[128 = 0]

133  87 143 125 123 107  90 138 104 158 107 117 145  98 120 123 144 117 146 100 193 -> Z458:Q
130 105 189 123 124 122 104 141 123 156 118  88 138  98 136 126 121 117 133 106 177 -> Z458:K
129  90 108 138 122 125  83 121 122 126 127 107 132 115 122 117 109 119 145 115 127 -> Z346:G
133  92 152 149 123  98  96 173 111 158 117 103 142  74 130 115 130 111 138  99 185 -> Z458:Q
 84 109 132  98 119  94 110  82 102 146 137 145 133  86 135 117 131 127 134 102 160 -> Z458:Q
118  86  89 177 115  91  74 155 127 135 127  99 129 109 116 104 114 125 143 122 156 -> Z346:G
155  90 153 156 107 130  80 141 123 156 134  89 121 133 123 117  73 112 142 121 128 -> Z346:X
125  98 186 113 132 126 105 145 124 144 121 101 142  64 140 124 127 109 136  98 162 -> Z458:Q
 95 100  96 108 106 144  93  29 122 152 105 119 136 123 124 117 100 117 142  98 157 -> Z346:G
139 107 155 140 126 107 124 150 105 133 134 107 141  94 135 119 129 124 130 111 153 -> Z458:K
168 114 223 124 140 142 108 209 141 138 119  93 133  99 135 134 125 107 129 123 142 -> Z458:K
143 105 142 142 133 138  92 147 142 129 131 107 127 111 128 122 105 109 138 123 110 -> Z346:G
135  83 115 170 100 102  78 149 120 152 127  95 129 112 111 116  91 114 149 115 157 -> Z346:X
132  95 211  97 129 165 106 120 124 127 129  86 136  68 151 126 111 102 135 105 129 -> Z458:Q
159 107 196 149 133 122 119 218 125 118 123  90 133  81 137 133 138 114 129 123 137 -> Z458:K
135  91 194 115 125 130  90 154 119 131 124  84 134 103 145 115 122 112 138 116 153 -> Z458:Q
107 114 116 126 101 114 107  99 117 154 146 134 127  95 133 116  95 112 136 111 120 -> Z346:X
120  98 129 134  96  96 104  65 113 175 129 123 140  97 115 120  85 122 146  82 170 -> Z346:X
140 101 174 118 125 127 125 104 107 134 126 103 137 102 135 122 118 131 135 102 151 -> Z458:K
136  95 161 154 130  95 122 170  95 107 151  90 137  77 144 107 126 133 134 110 133 -> Z458:K
127 102 126 138 108 116 102 115 126 151 142 123 131  93 125 122  91 113 142 112 119 -> Z346:X
121 101 162 134 119 104 124 153 102 113 137  98 135  96 140 122 129 141 133 115 152 -> Z458:K
133  82 112 159 103 106  68 120 117 174 127 111 128 122 111 114  86 107 148 113 155 -> Z346:X
122  95 154 139 124 125 107 138 111 124 124  90 139  73 142 116 118 118 132 104 156 -> Z458:K
 90 104 132  93 128 122 123  66  90 136 151 135 138  62 151 114 131 120 125 103 129 -> Z458:Q
120  92 162 151 134  79 115 166  93 120 171  97 126  73 166 105 118 133 127 115 125 -> Z458:K
132  90 175 107 121 132  99 132 108 125 107  83 142 112 137 117 127 126 139 105 182 -> Z458:K
128  88 168 115 125 126  95 119 122 139 119  97 139  94 132 122 127 116 141 104 164 -> Z458:Q
126 102 113 147 124 118  99 130 124 122 134 106 132 102 126 115 108 124 136 109 122 -> Z346:G
136  95 183 136 119 106 104 159 113 140 116  98 142  95 129 123 128 123 144 104 189 -> Z458:K
104  95 108 107 109 132  90  36 119 147 113 119 137 105 124 116  95 118 147  86 143 -> Z346:G
123 106 186 120 117 124 117 144 114 138 126 102 134  96 141 125 127 125 138 118 171 -> Z458:K
 81 118 136  96 122 108 145  64 111 129 157 130 132  48 141 125 124 128 126 101 120 -> Z458:Q
 85 118 130 101 119 115 129  89 110 125 142 131 137  77 146 124 129 124 130 104 137 -> Z458:K
136  97 162 151 122 100 109 159 106 140 131  96 137  88 134 115 118 122 135 104 165 -> Z458:K
126  84 110 146 118 117  65 139 128 140 109 103 139 107 118 113 107 114 150 106 154 -> Z346:G
117  92 150 134 128 112  95 171 113 133 134 107 137  71 141 118 135 113 136 117 154 -> Z458:Q
109 106 156 107 129 139 108 110 126 135 109 111 133  81 131 127 146 123 139 111 169 -> Z458:Q
113 111 115 123 114 131 106  71 136 132 119 120 131 115 121 122 103 129 139 105 134 -> Z346:G
108  91 120 134 111 116  80 122 118 144 118 104 128 116 126 116 113 120 143 117 164 -> Z346:G
 90 115 128 103 119 123 112  86 124 123 157 129 122 102 145 119 103 125 117 123  94 -> Z346:G
132  94 187  79 116 163 114  60 120 144 103 107 141 106 119 131 125 113 148 102 164 -> Z458:Q
130  72 176 127 115 134  91 105  98 138 123  82 141  83 135 115 108 111 141 104 166 -> Z458:Q
141  84 129 153 121 128  74 152 125 141 110  94 138 111 121 118 100 112 147 110 155 -> Z346:G
 68 117  83 106 105 111 113  53 119 137 118 143 135 115 119 119 125 131 141 110 159 -> Z346:G
136  97 118 158 101 109  81 140 123 185 116 116 136 112 111 120  94 107 146 110 166 -> Z346:X
101  98  80 151 110 104  82 130 122 142 129 118 130  92 128 114 111 116 140 113 138 -> Z346:G
153  74 118 169  93 114  70 141 113 160 125 100 124 120 113 113  84 106 146 111 149 -> Z346:X
125  82 108 157  96  92  75 103 108 171 133 111 130 125 113 108  79 120 146 109 160 -> Z346:X
110  97 117 107 104 136  85  62 136 157  92 113 135 124 109 126 109 119 155  95 179 -> Z346:G
125  89 171 121 125 113  88 160 110 143 140 105 134  85 144 115 128 111 137 120 148 -> Z458:Q
165 100 137 163 122 109  85 169 135 149 146 110 128 106 116 122  94 113 141 108 109 -> Z346:X
151  88 202 139 134 135  88 192 117 126 125  71 135  91 144 117 115 107 136 117 149 -> Z458:Q
125  78 155 128 130 130  83 142 108 129 129  95 138  81 133 112 132 112 138 120 145 -> Z458:Q

 70 132 117 122 137 138 129 109 114 126 121 139 148 140 147 137 140 149 119 127 123 -> Z20:Z669
136 119 125  94 133 141 144 129  83 119 134 117 118 118 129 108  95 110 132 136 149 -> Z793:Z394
 99 117 112 134 139 133 119 125 124 132 116 133 145 159 138 143 143 151 117 129 103 -> Z20:Z669
131 143 113 102 128 130 138 129 121 117 131 130 144 157 135 148 165 169 146 131 116 -> Z20:Z645
146 111 125 114 131 146 135 132  95 114 136 112 121 119 129  99  93 116 130 139 139 -> Z793:Z860
